Below are the code and all the weights of a small trained network. Each question names an input and a class and asks about switching units off, where a switched-off unit gives its printed mean instead of its output.

import numpy as np


def w(rows, s, z=0):
    codes = np.array(rows[::2]) - 128.0
    scale = np.full(codes.shape[1], s)
    scale[-1] = z or s
    return codes * scale


def f(y):
    return y / 2 * (1 + np.tanh(0.7978845608 * (y + 0.044715 * y**3)))


def log_softmax(a):
    a = a - a.max(-1, keepdims=True)
    return a - np.log(np.exp(a).sum(-1, keepdims=True))


def net(x, mask):
    res = np.array(x, float).reshape(1, 4) / 4 @ E
    y = f(res @ A[0][:, :-1].T + A[0][:, -1])
    res = res + np.where(mask, y, B[0][:, -1]) @ B[0][:, :-1]
    return log_softmax(res[-1] @ U[:, :-1].T + U[:, -1])


A, B = {}, {}
E = w([
[112,108,160,129,113,119],'x0',
[120,86,144,47,160,192],'x1',
[130,118,127,67,163,32],'x2',
[125,67,146,198,247,139],'x3',
],0.012)
A[0] = w([
[121,76,142,22,96,193,119],'neuron 1',
[180,176,47,123,34,108,101],'neuron 2',
[151,123,144,171,56,251,1],'neuron 3',
[197,101,144,217,180,132,57],'neuron 4',
[70,131,186,202,104,40,57],'neuron 5',
[205,136,89,120,89,146,54],'neuron 6',
[176,232,51,203,95,92,91],'neuron 7',
[150,127,63,74,131,50,128],'neuron 8',
[148,89,152,70,151,38,32],'neuron 9',
[102,82,143,70,159,179,64],'neuron 10',
[104,145,137,79,74,129,22],'neuron 11',
[183,171,89,90,120,130,43],'neuron 12',
[95,109,140,190,84,71,81],'neuron 13',
[125,142,161,104,77,136,90],'neuron 14',
[114,159,168,92,164,81,66],'neuron 15',
[111,123,78,146,192,145,84],'neuron 16',
[117,80,156,141,202,127,77],'neuron 17',
],0.011,0.0083)
B[0] = w([
[179,168,53,146,168,71,249],'neuron 1',
[74,71,160,88,127,71,254],'neuron 2',
[73,124,74,214,193,145,219],'neuron 3',
[35,131,112,60,90,55,224],'neuron 4',
[197,140,71,118,88,122,190],'neuron 5',
[73,112,120,135,98,104,144],'neuron 6',
[188,178,58,132,176,134,248],'neuron 7',
[82,135,111,187,223,194,230],'neuron 8',
[88,87,62,244,108,198,207],'neuron 9',
[215,153,30,112,10,123,195],'neuron 10',
[103,82,122,110,1,39,164],'neuron 11',
[104,104,98,112,13,111,146],'neuron 12',
[193,115,61,111,114,135,171],'neuron 13',
[74,129,100,105,162,79,165],'neuron 14',
[106,115,97,180,34,198,159],'neuron 15',
[74,148,64,77,67,88,176],'neuron 16',
[103,142,100,95,96,64,228],'neuron 17',
],0.0098,0.0078)
U = w([
[56,117,106,67,111,56,81],'0',
[119,134,110,107,139,113,250],'1',
[196,150,62,111,129,91,79],'2',
[65,120,92,183,144,147,97],'3',
[156,156,238,79,179,114,222],'4',
[152,72,247,85,7,195,66],'5',
[151,97,236,88,85,158,70],'6',
[157,82,205,103,18,186,72],'7',
],0.012,0.02)

Each question gives the input, the list of numbers given to net, and the class t.
The units are the neurons (one row each of A and B). Each row of codes is followed by its name. A weight is (code - 128) times the scale printed after its matrix; where a second scale follows, it is the last column's (A, B and U).
mask holds one flag per neuron, in row order. A switched-off neuron (its flag False) gives its mean, the last column of its row in B, instead of its output. The means were averaged over made-up inputs and are rounded, as every weight is.
A unit's drop is (log p(t) with every unit on - log p(t) with that unit switched off) / (log p(t) with every unit on - log p(t) with every unit switched off).
The circuit of an input: a set's keep is (log p(t) with only the set's units on - log p(t) with every unit switched off) / (log p(t) with every unit on - log p(t) with every unit switched off). Starting from the 12 units with the biggest drops (on a tie, the unit counted first), units are removed one at a time, each time the one whose removal leaves the highest keep (on an exact tie, the one counted first), for as long as the keep stays at least 0.8.
units of the circuit, in order: the units of the circuit, biggest drop first
most important unit: the unit with the biggest drop
top k neurons: the k neurons with the biggest drops, biggest first
drop of u: that unit's drop, to one decimal
input [-2,-1,5,-4], class 3: units of the circuit, in order -> neuron 8; neuron 9
input [-4,7,7,4], class 2: units of the circuit, in order -> neuron 10
input [-1,6,-1,-1], class 2: units of the circuit, in order -> neuron 1; neuron 10
input [-7,6,-3,-7], class 0: units of the circuit, in order -> neuron 2; neuron 11
input [1,-6,-6,4], class 2: units of the circuit, in order -> neuron 7; neuron 5
input [-1,-7,4,3], class 2: top 3 neurons -> neuron 5; neuron 7; neuron 13
input [4,-7,6,6], class 2: top 2 neurons -> neuron 5; neuron 13
input [-3,6,-5,-6], class 0: units of the circuit, in order -> neuron 11; neuron 2
input [-6,8,-8,-2], class 2: top 4 neurons -> neuron 1; neuron 10; neuron 8; neuron 9
input [-3,7,5,-4], class 2: top 2 neurons -> neuron 1; neuron 10
input [4,6,-4,4], class 2: top 4 neurons -> neuron 10; neuron 1; neuron 2; neuron 8
input [-1,-2,6,-4], class 3: top 2 neurons -> neuron 8; neuron 9
input [-1,6,-1,-2], class 2: top 2 neurons -> neuron 1; neuron 10
input [-7,0,-8,-4], class 3: most important unit -> neuron 3
input [-4,-5,-1,-8], class 0: drop of neuron 2 -> 1.5
input [-1,4,5,3], class 3: drop of neuron 10 -> -0.2
input [1,1,-5,6], class 0: drop of neuron 8 -> 0.1
input [4,-7,5,4], class 2: drop of neuron 6 -> 0.0
